Kufom: [145  96 162 136]
fav: [138 178 112 102]
Pag: [155 168 133 128]
tural: [138 132 186 167]
Zilim: [134 153 152 162]
Momen: [135 106 199 151]
Fadin: [136 109 198 155]
bak: [168 148  93 127]
pila: [166 153 149  97]
fuv: [163 164 157 107]
Nesez: [168 148 127 147]
zesi: [145 154 110  95]
which: [136 109 198 155] => Fadin
which: [155 168 133 128] => Pag
which: [134 153 152 162] => Zilim
which: [145 154 110  95] => zesi

bev: [179  90 130 118 176 129 109 134 114 131 108  89 100 148 152 142 155 142
 190  98 170 149  96  78 162 141 152 153 164 138 167 107 167 104 119 143
 138 115 133 176 118 115 146 149 141 120 103]
bep: [155 133 110 148 117  99 114 119 129 105  83  65 127 109 103 122  74 147
 182  91  93 124  95 131 159 151 120 146 138 136 153 118 180 107 129 144
 177 126 106 131  95 148 149 211 141 133 143]
Demen: [169 135 119 160 148 134 127 112 126 122  69  57 113 114 100 136  91 147
 170  73 139 127  76 118 146 137  94 164 135 132 156 123 191 103 144 132
 166 112 125 155  88 134 165 200 123 125 135]
vur: [174 108 112 115 186 120  66 136 117 120 139  94  91 136 161 133 149 149
 194  98 161 123 107  89 180 131 157 148 167 135 191  89 165 126 129 161
 161 123 119 206 122 122 146 146 154 110 122]
gafa: [164 147 138 175 126 122 138 129 125 116  64  54 123 108  82 129  78 147
 150  57  93 116  93 143 162 144 112 167 104 143 157 131 162 119 143 128
 160 142 116 119  80 138 172 214 129 151 130]
Dapon: [141 143 112 153 162 138 119 105 121 118 106  76 111 114 131 126  74 126
 188  98 142 122  74 102 149 143 110 155 167 136 156 136 201 117 140 152
 167 103 108 167  90 152 157 181 116 113 172]
which: [155 133 110 148 117  99 114 119 129 105  83  65 127 109 103 122  74 147
 182  91  93 124  95 131 159 151 120 146 138 136 153 118 180 107 129 144
 177 126 106 131  95 148 149 211 141 133 143] => bep
which: [174 108 112 115 186 120  66 136 117 120 139  94  91 136 161 133 149 149
 194  98 161 123 107  89 180 131 157 148 167 135 191  89 165 126 129 161
 161 123 119 206 122 122 146 146 154 110 122] => vur

Gebu: [117 119 124 137 124 132 120 124 145 144 118 135 129 115 121 112 119 141
 141 139 121 153 138 126 137 123 119 120]
kabup: [116 125 120 138 120 124 113 127 153 143 111 135 128 117 125 106 108 146
 143 140 126 164 135 129 136 124 124 110]
kanum: [117 119 124 137 124 132 120 124 198 144 118 135 129 115 121 112 119 141
 141 139 121 153 138 126 137 123 119 120]
seki: [117 115 128 137 128 139 124 121 141 145 122 136 130 112 117 115 127 138
 141 139 118 146 141 124 138 122 114 128]
fep: [117 117 127 138 128 137 124 121 142 145 121 135 130 112 118 115 125 139
 141 139 120 148 141 124 138 123 115 126]
Gagiv: [116 113 129 138 130 142 126 120 139 146 124 136 131 110 115 116 130 138
 141 140 117 144 142 123 138 122 112 131]
suri: [108 145  99 144  99  91  81 141 189 145  82 135 123 126 143  80  60 167
 154 144 139 213 127 138 138 127 143  64]
movo: [115 129 115 139 116 117 106 131 161 143 105 134 127 119 129 101  98 150
 146 141 128 174 134 130 137 125 128 100]
duzu: [117 122 122 138 123 129 117 125 148 143 115 135 128 116 123 110 115 143
 142 139 123 157 136 126 137 124 121 116]
Gipi: [112 136 108 141 109 106  95 135 173 144  95 135 125 122 135  92  82 157
 150 142 133 190 131 134 137 126 135  85]
rem: [117 114 129 138 129 140 125 120 140 146 124 136 131 111 116 115 129 138
 141 140 117 145 142 123 138 122 113 130]
Fak: [118 118 126 137 126 135 122 123 143 144 120 135 130 114 119 113 123 140
 141 139 120 149 139 125 137 123 117 124]
which: [117 117 127 138 128 137 124 121 142 145 121 135 130 112 118 115 125 139
 141 139 120 148 141 124 138 123 115 126] => fep
which: [117 119 124 137 124 132 120 124 145 144 118 135 129 115 121 112 119 141
 141 139 121 153 138 126 137 123 119 120] => Gebu

bil: [110 105 144  75  72 111 136 136 176  98 139  83 114 110 104  82 107 153
 107 103]
Zetek: [110 105 144  75  72 111 136 136 176  98 139  83 106  60 107 123 152 117
 133  89]
luz: [110 105 144  75  72 111 136 136 176  98 139  83 106  60 107 123 117 106
 125 123]
which: [110 105 144  75  72 111 136 136 176  98 139  83 114 110 104  82 107 153
 107 103] => bil
which: [110 105 144  75  72 111 136 136 176  98 139  83 106  60 107 123 117 106
 125 123] => luz
which: [110 105 144  75  72 111 136 136 176  98 139  83 106  60 107 123 152 117
 133  89] => Zetek

fup: [106 156 116  99 113 130 115 145 101 194 170]
Veki: [139 118 137 147 135 135 157 127 135 109 119]
ruk: [114 124 126 112 145 111 131 143 109 125 143]
losog: [136 117 127 139 130 130 138 118 133 110 117]
paz: [101 150 137 115 131 133 143 131 101 143 155]
leb: [139 123 103 130 119 116 117 131 150 149 137]
Pev: [122 126 124 122 128 123 126 128 121 127 130]
Bafo: [ 94  82 147 126 162 116 208 170  37  68 127]
Roza: [156 135 165 138 163 148 136 138 140 120 120]
veg: [125 102  92 176 109 134 193  86 132  86 130]
batop: [130 129 131 129 126 130 123 124 133 122 121]
which: [122 126 124 122 128 123 126 128 121 127 130] => Pev
which: [114 124 126 112 145 111 131 143 109 125 143] => ruk
which: [139 123 103 130 119 116 117 131 150 149 137] => leb
which: [125 102  92 176 109 134 193  86 132  86 130] => veg
which: [130 129 131 129 126 130 123 124 133 122 121] => batop
which: [ 94  82 147 126 162 116 208 170  37  68 127] => Bafo

lide: [184 160  95 198  53]
diloz: [154 181  96 161 105]
mipo: [197 136  73  89  89]
Bega: [ 99 195  65 208 148]
Bimiz: [185 149 190  56 125]
which: [154 181  96 161 105] => diloz
which: [185 149 190  56 125] => Bimiz
which: [ 99 195  65 208 148] => Bega

ran: [146 111  66 125 140  77 177 125 145 133 116 136 172 200 101 131 147 114]
nubek: [121 105 107 134 137 111 149 122 139 131 144 115 157 145 124 134 116 132]
dum: [146 111  66 125 140  77 177 125 145 133 116 132  88 175 140 122 148  91]
gozaf: [146 111  66 125 140  77 177 125 145 133 116 132  88 175 140 122 148 114]
gel: [146 111  66 125 140  77 177 125 145 133 116 132  88 175 140 139 148  91]
which: [146 111  66 125 140  77 177 125 145 133 116 136 172 200 101 131 147 114] => ran
which: [146 111  66 125 140  77 177 125 145 133 116 132  88 175 140 122 148 114] => gozaf
which: [146 111  66 125 140  77 177 125 145 133 116 132  88 175 140 122 148  91] => dum

febo: [118 122 118 118 142]
zif: [146 165 163 163 216]
ludu: [129 144 101 101 120]
vovo: [118 121 122 122 149]
nibo: [131 129 124 124 141]
nerol: [132 137 117 117 120]
vibo: [132 136 117 117 122]
farim: [141 149 131 131 123]
zupe: [130 139 118 118 130]
Lilav: [128 128 104 104  92]
poga: [118 114  82  82  86]
which: [128 128 104 104  92] => Lilav
which: [118 114  82  82  86] => poga
which: [132 137 117 117 120] => nerol
which: [118 121 122 122 149] => vovo

nezar: [ 90 131 137 184 190 115 152 122]
Gad: [175 138 181  98  91 148 131 112]
sel: [137 169  71 164 181  74 180 223]
Pif: [ 68  71 210  70  83 164 109 113]
ral: [133 113 152 115 117 210 113 142]
tomu: [175 155 101 152 132 159 134  85]
gumav: [107 130 122 158 131 154 117 136]
Pido: [ 66  74 149  99  93 119  43  70]
which: [175 155 101 152 132 159 134  85] => tomu
which: [ 68  71 210  70  83 164 109 113] => Pif

